What each symbol does to the points:
q568 vo q956
q568 tu q969
q568 ko q700
q568 bo q338
q282 vo q338
q282 tu q918
q282 ko q535
q282 bo q239
q20 vo q401
q20 tu q361
q20 ko q134
q20 bo q60
q395 vo q134
q395 tu q222
q395 ko q959
q395 bo q460
q52 vo q86
q52 tu q315
q52 ko q671
q52 bo q376
q315 vo q743
q315 tu q330
q315 ko q571
q315 bo q255
q32 vo q132
q32 tu q310
q32 ko q980
q32 bo q137
q850 vo q32
q850 tu q883
q850 ko q759
q850 bo q596
q553 vo q906
q553 tu q357
q553 ko q92
q553 bo q356
q338 vo q583
q338 tu q629
q338 ko q825
q338 bo q570
q937 vo q628
q937 tu q215
q937 ko q565
q937 bo q986
q872 vo q20
q872 tu q628
q872 ko q395
q872 bo q49
q251 vo q671
q251 tu q734
q251 ko q602
q251 bo q373
q858 vo q717
q858 tu q557
q858 ko q49
q858 bo q312
q820 vo q265
q820 tu q568
q820 ko q515
q820 bo q189
q918 vo q629
q918 tu q566
q918 ko q433
q918 bo q395
q671 vo q15
q671 tu q571
q671 ko q596
q671 bo q330
q454 vo q814
q454 tu q32
q454 ko q775
q454 bo q241
q565 vo q222
q565 tu q20
q565 ko q570
q565 bo q854
q499 vo q373
q499 tu q101
q499 ko q52
q499 bo q936
q730 vo q541
q730 tu q148
q730 ko q527
q730 bo q582
q148 vo q417
q148 tu q329
q148 ko q192
q148 bo q759
q515 vo q736
q515 tu q700
q515 ko q621
q515 bo q969
q815 vo q281
q815 tu q109
q815 ko q255
q815 bo q122
q514 vo q356
q514 tu q736
q514 ko q144
q514 bo q956
q508 vo q515
q508 tu q572
q508 ko q623
q508 bo q354
q363 vo q527
q363 tu q312
q363 ko q557
q363 bo q973
q757 vo q213
q757 tu q15
q757 ko q241
q757 bo q743
q973 vo q329
q973 tu q598
q973 ko q541
q973 bo q454
q329 vo q730
q329 tu q902
q329 ko q363
q329 bo q814
q109 vo q936
q109 tu q83
q109 ko q444
q109 bo q906
q541 vo q363
q541 tu q417
q541 ko q528
q541 bo q775
q493 vo q822
q493 tu q165
q493 ko q937
q493 bo q528
q621 vo q482
q621 tu q356
q621 ko q357
q621 bo q508
q835 vo q444
q835 tu q281
q835 ko q499
q835 bo q92
q535 vo q825
q535 tu q433
q535 ko q956
q535 bo q566
q986 vo q493
q986 tu q717
q986 ko q854
q986 bo q527
q460 vo q872
q460 tu q937
q460 ko q401
q460 bo q165
q743 vo q734
q743 tu q52
q743 ko q102
q743 bo q101
q734 vo q571
q734 tu q86
q734 ko q757
q734 bo q688
q688 vo q549
q688 tu q499
q688 ko q743
q688 bo q281
q310 vo q454
q310 tu q850
q310 ko q582
q310 bo q247
q399 vo q358
q399 tu q241
q399 ko q32
q399 bo q15
q956 vo q572
q956 tu q820
q956 ko q909
q956 bo q583
q883 vo q310
q883 tu q358
q883 ko q814
q883 bo q213
q15 vo q602
q15 tu q102
q15 ko q137
q15 bo q52
q792 vo q357
q792 tu q144
q792 ko q122
q792 bo q736
q803 vo q83
q803 tu q92
q803 ko q281
q803 bo q357
q417 vo q312
q417 tu q730
q417 ko q12
q417 bo q980
q222 vo q239
q222 tu q401
q222 ko q509
q222 bo q937
q312 vo q192
q312 tu q541
q312 ko q297
q312 bo q598
q433 vo q354
q433 tu q583
q433 ko q820
q433 bo q959
q457 vo q255
q457 tu q835
q457 ko q688
q457 bo q803
q909 vo q514
q909 tu q515
q909 ko q680
q909 bo q568
q959 vo q918
q959 tu q509
q959 ko q189
q959 bo q401
q570 vo q509
q570 tu q134
q570 ko q282
q570 bo q361
q361 vo q565
q361 tu q872
q361 ko q239
q361 bo q822
q122 vo q634
q122 tu q906
q122 ko q83
q122 bo q482
q571 vo q102
q571 tu q251
q571 ko q213
q571 bo q549
q376 vo q499
q376 tu q255
q376 ko q330
q376 bo q109
q863 vo q109
q863 tu q803
q863 ko q835
q863 bo q553
q969 vo q820
q969 tu q825
q969 ko q508
q969 bo q629
q634 vo q803
q634 tu q611
q634 ko q815
q634 bo q792
q144 vo q143
q144 tu q482
q144 ko q906
q144 bo q909
q680 vo q144
q680 tu q621
q680 ko q553
q680 bo q700
q696 vo q883
q696 tu q399
q696 ko q454
q696 bo q757
q623 vo q621
q623 tu q514
q623 ko q792
q623 bo q265
q736 vo q623
q736 tu q909
q736 ko q482
q736 bo q820
q134 vo q479
q134 tu q239
q134 ko q918
q134 bo q872
q356 vo q680
q356 tu q623
q356 ko q143
q356 bo q572
q265 vo q508
q265 tu q956
q265 ko q736
q265 bo q433
q482 vo q792
q482 tu q680
q482 ko q605
q482 bo q515
q528 vo q557
q528 tu q12
q528 ko q986
q528 bo q730
q479 vo q959
q479 tu q570
q479 ko q629
q479 bo q20
q814 vo q582
q814 tu q132
q814 ko q973
q814 bo q696
q717 vo q165
q717 tu q997
q717 ko q60
q717 bo q192
q700 vo q909
q700 tu q508
q700 ko q356
q700 bo q825
q137 vo q399
q137 tu q247
q137 ko q850
q137 bo q671
q557 vo q997
q557 tu q297
q557 ko q493
q557 bo q541
q213 vo q247
q213 tu q602
q213 ko q696
q213 bo q734
q936 vo q835
q936 tu q815
q936 ko q376
q936 bo q611
q354 vo q969
q354 tu q535
q354 ko q265
q354 bo q918
q527 vo q528
q527 tu q192
q527 ko q997
q527 bo q329
q49 vo q60
q49 tu q493
q49 ko q460
q49 bo q297
q902 vo q148
q902 tu q973
q902 ko q312
q902 bo q132
q297 vo q858
q297 tu q528
q297 ko q165
q297 bo q417
q596 vo q137
q596 tu q213
q596 ko q358
q596 bo q251
q373 vo q330
q373 tu q688
q373 ko q86
q373 bo q835
q281 vo q457
q281 tu q936
q281 ko q101
q281 bo q634
q60 vo q215
q60 tu q822
q60 ko q872
q60 bo q858
q255 vo q101
q255 tu q444
q255 ko q549
q255 bo q83
q102 vo q757
q102 tu q671
q102 ko q247
q102 bo q315
q83 vo q815
q83 tu q863
q83 ko q457
q83 bo q605
q629 vo q189
q629 tu q282
q629 ko q354
q629 bo q134
q192 vo q12
q192 tu q363
q192 ko q858
q192 bo q902
q582 vo q775
q582 tu q759
q582 ko q329
q582 bo q883
q775 vo q973
q775 tu q980
q775 ko q730
q775 bo q310
q241 vo q696
q241 tu q137
q241 ko q310
q241 bo q102
q86 vo q251
q86 tu q743
q86 ko q15
q86 bo q499
q401 vo q395
q401 tu q565
q401 ko q479
q401 bo q215
q549 vo q315
q549 tu q373
q549 ko q734
q549 bo q457
q12 vo q297
q12 tu q527
q12 ko q717
q12 bo q148
q854 vo q937
q854 tu q60
q854 ko q361
q854 bo q997
q189 vo q433
q189 tu q338
q189 ko q969
q189 bo q479
q357 vo q605
q357 tu q143
q357 ko q634
q357 bo q623
q825 vo q568
q825 tu q354
q825 ko q572
q825 bo q282
q132 vo q759
q132 tu q454
q132 ko q598
q132 bo q399
q583 vo q535
q583 tu q189
q583 ko q568
q583 bo q509
q215 vo q460
q215 tu q854
q215 ko q20
q215 bo q717
q92 vo q863
q92 tu q634
q92 ko q936
q92 bo q143
q611 vo q92
q611 tu q122
q611 ko q109
q611 bo q144
q602 vo q596
q602 tu q757
q602 ko q399
q602 bo q86
q759 vo q980
q759 tu q814
q759 ko q902
q759 bo q358
q598 vo q902
q598 tu q775
q598 ko q417
q598 bo q32
q358 vo q850
q358 tu q696
q358 ko q132
q358 bo q602
q101 vo q688
q101 tu q376
q101 ko q315
q101 bo q815
q980 vo q598
q980 tu q582
q980 ko q148
q980 bo q850
q605 vo q122
q605 tu q553
q605 ko q803
q605 bo q621
q628 vo q361
q628 tu q460
q628 ko q222
q628 bo q493
q997 vo q986
q997 tu q858
q997 ko q822
q997 bo q363
q444 vo q376
q444 tu q457
q444 ko q373
q444 bo q863
q239 vo q570
q239 tu q395
q239 ko q566
q239 bo q628
q165 vo q49
q165 tu q986
q165 ko q215
q165 bo q12
q247 vo q241
q247 tu q596
q247 ko q883
q247 bo q571
q143 vo q553
q143 tu q792
q143 ko q611
q143 bo q514
q822 vo q854
q822 tu q49
q822 ko q628
q822 bo q557
q572 vo q700
q572 tu q265
q572 ko q514
q572 bo q535
q566 vo q282
q566 tu q959
q566 ko q583
q566 bo q222
q906 vo q611
q906 tu q605
q906 ko q863
q906 bo q680
q509 vo q566
q509 tu q479
q509 ko q338
q509 bo q565
q330 vo q52
q330 tu q549
q330 ko q251
q330 bo q444

The rows follow the links: the fewer symbols apart two points are, the more alike their rows tend to be.

Each row is also shifted at random along 4 hidden directions that mean nothing.

Some points, each with a row of numbers:
q775: -245 25 62 123 -10 -6 24 78 -120 37 145 -70 -90 9 219 64 -146 50 -99 -28 41 69 72 87 -96 -72
q361: -307 -12 86 22 61 -26 -90 133 131 65 -25 -57 -9 -121 -104 -84 37 -20 -57 -7 -172 50 -40 -83 41 31
q329: -192 16 105 181 5 -6 55 27 -103 39 177 -31 -52 10 222 37 -139 91 -79 -7 -8 -67 73 53 -128 -49
q565: -214 -7 114 55 103 -41 -100 30 93 63 -49 16 74 -59 -65 -202 -1 -181 -45 27 -233 -25 8 -140 -26 19
q571: 124 16 -36 -62 -31 16 104 45 -2 -13 96 66 -55 113 109 90 -16 97 31 -70 226 120 99 207 -29 48
q621: 39 -24 -103 -83 -54 44 138 -32 15 -119 -171 42 116 -55 -177 -32 150 -104 133 33 5 -5 -85 -64 113 57
q354: -3 -13 -28 60 -61 3 12 -153 54 -36 -87 37 72 -47 -146 -23 96 58 87 73 -169 -304 -66 -193 50 -27
q102: 196 8 14 45 -1 24 189 41 -51 -55 105 67 2 70 151 29 -21 27 75 -60 201 47 71 153 -97 67
q815: 319 3 -149 -64 -83 37 9 -134 -200 -93 -143 -43 31 47 5 77 -3 -126 61 44 95 -2 -55 -48 39 -122
q572: 302 -23 -63 -152 41 41 -137 -165 24 -33 -123 2 105 -73 -262 -15 63 -10 -16 93 -71 -72 -219 -111 109 122
q122: 174 4 -144 -165 -73 -43 -91 -10 101 -4 -209 0 -53 94 -116 -3 134 -99 108 -49 38 67 65 -48 125 -139
q956: -26 -21 -89 -65 -64 30 23 -145 48 -62 -114 58 112 -54 -203 5 99 31 58 84 -77 -152 -116 -97 106 61
q688: 241 15 -145 -76 -121 19 20 0 -40 -31 22 -49 -140 68 23 247 12 236 38 -50 230 34 9 128 68 -71
q399: 116 14 50 -93 102 -19 -93 110 -15 80 85 1 -62 107 145 -35 -109 -112 -96 -73 134 299 106 185 -73 40
q297: -140 4 140 95 86 -16 -47 82 96 92 208 -19 -69 -58 50 28 -77 237 -108 -21 -38 -43 -5 70 -71 110
q357: 262 -6 -96 -32 -47 3 60 9 46 -78 -179 -23 22 -35 -145 -14 177 -85 174 -19 19 -35 -37 -117 93 -67
q508: 106 -20 -85 -76 -46 38 23 -89 72 -71 -117 30 79 -82 -240 32 132 73 78 53 -38 -122 -149 -95 122 81
q395: -239 1 51 40 19 -64 -143 114 184 82 -55 -88 -83 -102 -132 -44 82 59 -19 -25 -181 -33 -13 -141 75 -82
q132: -284 24 28 51 -11 -8 41 139 -112 35 100 -64 -98 28 221 45 -122 -20 -93 -54 91 207 103 150 -55 -71
q634: -13 -29 -190 -43 -145 112 228 -61 -305 -222 -224 -85 126 -117 -46 87 36 -221 88 69 105 103 -175 -46 104 -62
q312: 19 11 132 35 111 -22 -173 -16 -21 115 189 -25 -49 24 112 8 -176 114 -190 11 -26 3 7 70 -109 60
q499: 33 15 -134 -97 -142 -7 81 -108 -25 -28 -3 128 -36 233 121 77 -2 22 78 -35 170 -18 177 131 -1 -87
q189: -152 -15 -56 -60 -36 15 -119 -146 -20 -9 -118 -25 69 -67 -160 -14 8 -34 -51 94 -176 -120 -126 -146 92 -30
q83: 183 0 -146 15 -137 4 120 -70 -103 -97 -154 -11 -14 61 17 60 86 -88 152 -6 76 -75 38 -70 39 -179
q883: -59 10 55 239 -8 44 285 213 -187 -83 128 -137 -67 -136 207 122 -53 62 31 -61 168 108 -31 91 -93 -26
q401: -351 -13 75 150 18 14 78 85 7 -26 -53 -64 52 -180 -67 -76 48 -62 7 31 -182 -53 -70 -153 14 -13
q858: 101 -8 167 68 183 24 -125 49 -11 75 195 -85 2 -156 -15 3 -127 140 -184 37 -66 22 -174 31 -76 192
q611: 81 -6 -138 -66 -95 32 117 -80 -118 -123 -211 27 98 41 -33 -40 81 -261 126 29 31 35 3 -74 58 -101
q32: 135 28 129 120 94 -77 -62 97 13 103 118 4 -88 128 243 -103 -90 -87 -19 -85 21 64 205 48 -175 -89
q628: -51 -1 177 178 125 -69 -49 121 220 90 37 -2 -22 -89 -55 -162 78 6 39 -37 -219 -146 45 -162 -61 19
q909: 78 -23 -84 -152 -36 17 -7 -93 123 -43 -143 96 95 2 -215 -47 146 -38 80 32 -31 -54 -55 -59 117 79
q281: 20 0 -179 -95 -170 20 94 -111 -145 -90 -125 30 5 119 54 88 8 -78 85 9 130 19 55 42 58 -148
q315: -86 1 -129 -91 -116 72 209 -90 -182 -110 32 101 63 113 137 99 -69 -27 17 15 236 106 37 204 -11 51
q997: -78 2 157 -1 170 -2 -136 37 54 102 172 7 26 -57 4 -68 -115 69 -177 23 -86 53 -54 67 -69 194
q553: 77 -14 -116 6 -103 2 152 18 62 -91 -183 37 19 10 -91 -23 203 -98 225 -34 26 -64 45 -98 76 -105
q680: 56 -11 -126 -128 -88 -7 18 75 194 -39 -166 -6 -51 -27 -233 67 225 90 153 -51 41 23 -24 -35 185 -21
q822: -154 -3 173 83 135 -51 -70 133 212 106 120 7 -27 -70 -46 -103 22 93 -45 -37 -136 -23 26 -27 -43 114
q872: -53 -11 97 64 118 0 -130 174 83 57 9 -185 -48 -256 -170 15 35 98 -95 7 -140 55 -201 -114 63 68
q460: -145 -3 165 184 107 -41 28 126 140 45 55 -27 13 -141 -51 -128 64 20 23 -11 -184 -106 -10 -127 -53 54
q969: 99 -23 -68 -86 -29 33 -114 -132 33 -30 -105 -38 50 -95 -238 56 62 92 -10 89 -100 -152 -188 -131 119 37
q137: 121 13 60 -21 87 -36 11 102 32 55 110 78 -41 143 182 -70 -59 -94 -7 -92 128 181 177 165 -113 29
q457: 163 7 -197 -119 -154 6 -10 -30 -46 -39 -71 -71 -139 91 -4 226 37 133 51 -35 186 41 19 72 105 -153
q734: -46 1 -98 -181 -58 34 82 -33 -71 -40 57 104 12 162 108 74 -78 -13 -29 -18 236 212 76 261 0 84
q959: -20 7 31 60 13 -68 -192 -11 161 80 -74 -66 -54 -55 -143 -61 80 43 9 5 -223 -186 -10 -215 53 -123
q482: 45 -14 -97 -183 -20 9 10 -81 61 -54 -204 124 130 72 -148 -131 116 -251 97 26 -28 57 15 -49 96 37
q986: -27 9 182 3 183 -51 -184 64 191 152 160 48 -8 -4 -17 -131 -65 60 -134 -17 -124 11 27 33 -73 163
q582: -76 32 83 124 26 -40 -58 112 -31 94 149 -84 -149 41 200 43 -114 77 -82 -70 48 67 117 72 -100 -106
q282: -208 -10 4 55 -33 -8 -33 -125 -8 -14 -108 15 96 -36 -88 -96 25 -98 8 88 -220 -194 -48 -199 24 -67
q373: 103 0 -111 -76 -96 41 135 -140 -150 -79 0 116 52 157 125 61 -53 -48 43 12 182 11 66 131 -32 -7
q15: 174 8 -11 -112 44 11 11 51 -10 22 96 54 -39 112 100 41 -63 9 -31 -58 207 207 74 217 -41 92

Complete each set of four: the symbols that take the first to the second take the third to the fourth, perhaps in another order.
Answers are names.
86 20 81 86 67 -40 -70 154 -44 77 124 -109 -141 11 181 38 -104 34 -81 -78 77 143 71 80 -91 -78
to -41 13 54 98 26 2 141 168 -59 -10 109 -19 -70 19 203 10 -56 -29 4 -83 148 168 111 138 -96 -6
as 57 10 -76 56 -139 32 278 8 -51 -90 81 59 -50 81 127 160 34 171 134 -57 231 -50 97 151 -36 -16
to q499

47 -8 207 220 163 27 58 79 -11 17 162 -51 68 -206 -5 -60 -51 82 -66 34 -97 -101 -147 -65 -118 184
to -351 -5 91 -15 81 -18 -92 183 165 81 32 -71 -39 -139 -112 -30 25 73 -87 -27 -121 128 -51 2 54 87
as -156 -6 157 173 104 45 101 145 18 -8 141 -78 27 -225 -30 -5 -12 144 -65 12 -72 -30 -142 -19 -50 171
to q460

-169 35 81 67 8 -74 -101 101 41 126 140 -26 -170 121 215 15 -111 78 -82 -82 23 70 193 99 -94 -124
to -219 21 80 80 6 -30 -55 32 -42 87 155 -13 -89 86 204 15 -146 68 -124 -26 -4 30 127 98 -99 -63
as -99 -8 -51 -65 -39 -4 -180 -67 42 12 -104 -106 -14 -107 -196 57 32 72 -64 66 -148 -85 -155 -142 128 -53
to q535

-259 -2 -86 -63 -104 -10 -102 -45 113 12 -96 -47 -46 -52 -187 80 90 152 -2 33 -125 -129 -73 -107 149 -63
to -89 -3 7 34 3 -23 -139 -49 35 28 -94 -75 6 -99 -134 -40 38 -11 -29 49 -206 -137 -89 -197 62 -77
as -110 17 110 230 6 -3 66 69 -93 29 197 -93 -102 -67 176 101 -124 192 -70 -21 20 -95 8 35 -115 -48
to q980

250 -11 -148 -193 -27 13 -94 -13 -6 -45 -214 -53 5 -8 -169 22 109 -143 55 0 44 135 -86 -54 142 -55
to 127 3 -181 -175 -112 -9 -66 -89 -48 -40 -181 3 -37 123 -32 66 45 -116 58 -4 88 93 45 2 97 -161
as -248 11 120 30 64 -20 -78 -29 4 98 187 66 -3 76 142 -46 -161 53 -146 11 -44 0 87 109 -114 83
to q717

21 0 198 100 178 -44 -120 98 186 111 108 -1 3 -95 -59 -149 8 42 -54 -15 -170 -58 -14 -88 -73 122
to -6 -9 159 147 136 -12 -52 193 144 65 103 -134 -65 -243 -119 -5 52 186 -54 -30 -115 -32 -132 -90 -3 106
as -62 -2 173 125 149 37 13 -18 -91 17 187 13 94 -103 69 -68 -154 20 -144 64 -73 -35 -99 33 -134 201
to q858

39 9 93 175 58 7 132 128 -143 -7 112 -43 -29 -13 231 -24 -86 -77 1 -54 100 95 71 65 -150 -27
to 57 7 62 156 27 3 106 220 -57 7 131 -119 -141 -60 176 99 -40 95 8 -103 149 133 38 96 -80 -46
as 238 13 -157 -143 -105 33 -18 -98 -120 -41 -33 -18 -54 108 29 168 -35 69 -6 -3 196 65 -14 113 54 -64
to q376

-102 -18 -127 -157 -87 9 90 -16 126 -75 -184 102 78 39 -170 -47 180 -86 133 1 7 22 17 -19 128 23
to 62 -9 -44 32 -68 6 -48 -89 84 -24 -83 -52 -5 -100 -213 66 112 169 51 50 -128 -261 -137 -185 109 -38
as 148 0 -77 -12 -69 68 213 -159 -222 -117 38 121 117 124 167 29 -78 -103 55 40 177 -19 33 117 -86 41
to q863

79 0 -156 -54 -136 -10 84 7 25 -74 -194 -4 -32 38 -64 41 154 -66 173 -34 57 -10 50 -70 103 -168
to 78 -28 -88 -45 -58 63 132 -60 23 -120 -135 33 113 -107 -213 8 147 13 123 53 -11 -103 -142 -83 107 90
as -67 -4 34 -5 48 -40 -222 -21 80 76 -89 -78 2 -74 -141 -95 24 -58 -69 45 -227 -68 -76 -187 55 -61
to q60

130 13 -143 -92 -136 -44 13 -131 2 -9 -92 108 -45 243 79 18 41 -64 111 -31 95 -56 189 26 12 -178
to 83 0 -125 -166 -79 56 56 -99 -162 -63 25 54 27 115 82 125 -82 -7 -35 18 221 142 3 198 13 47
as 39 6 -156 -98 -150 40 112 -140 -161 -86 -48 62 25 146 101 102 -40 -47 43 15 167 25 63 118 14 -70
to q86

-43 -22 -62 -77 -27 50 -131 -147 -92 -42 -123 -90 85 -141 -199 31 -15 -16 -88 121 -150 -81 -234 -148 115 14
to -55 -1 -18 -8 -18 -26 -166 -115 68 33 -98 -21 17 -39 -152 -33 42 11 -14 63 -197 -176 -63 -180 70 -70
as -122 1 -78 -85 -95 -27 16 -95 229 -14 -99 137 35 58 -190 -18 175 90 132 7 -83 -202 54 -76 115 5
to q820

-197 0 25 43 -1 -66 -141 -15 134 68 -92 -25 -23 -28 -113 -90 71 -21 10 20 -226 -138 21 -189 43 -105
to 118 3 -59 -90 -41 -54 -177 -82 269 54 -84 13 -62 15 -253 43 162 217 73 -4 -110 -211 -23 -126 130 -32
as 64 -28 -91 -116 -38 46 48 -87 46 -83 -138 57 117 -72 -232 -1 122 -13 75 60 -27 -67 -129 -67 124 97
to q605

-134 -7 -94 -198 -76 -37 -122 -104 247 38 -120 111 3 96 -216 -19 139 80 53 16 -82 -108 42 -45 145 9
to -40 -16 -97 -159 -62 10 11 -82 159 -43 -136 105 80 34 -208 -29 152 -11 102 22 -41 -62 -15 -38 126 68
as 166 5 -23 126 -64 29 316 -79 -109 -115 82 142 57 122 188 23 -6 12 149 -17 170 -128 114 98 -127 19
to q671

-256 -1 117 73 80 47 21 56 -42 27 183 -26 29 -125 40 27 -126 132 -157 39 -24 46 -112 88 -59 178
to -137 23 97 92 38 -65 -75 37 -31 114 152 8 -88 118 237 -36 -144 -9 -89 -42 -8 24 179 66 -134 -86
as -107 -10 24 -10 27 -31 -148 -158 7 40 -115 32 115 13 -89 -162 -18 -191 -34 94 -255 -150 -23 -198 8 -42
to q460

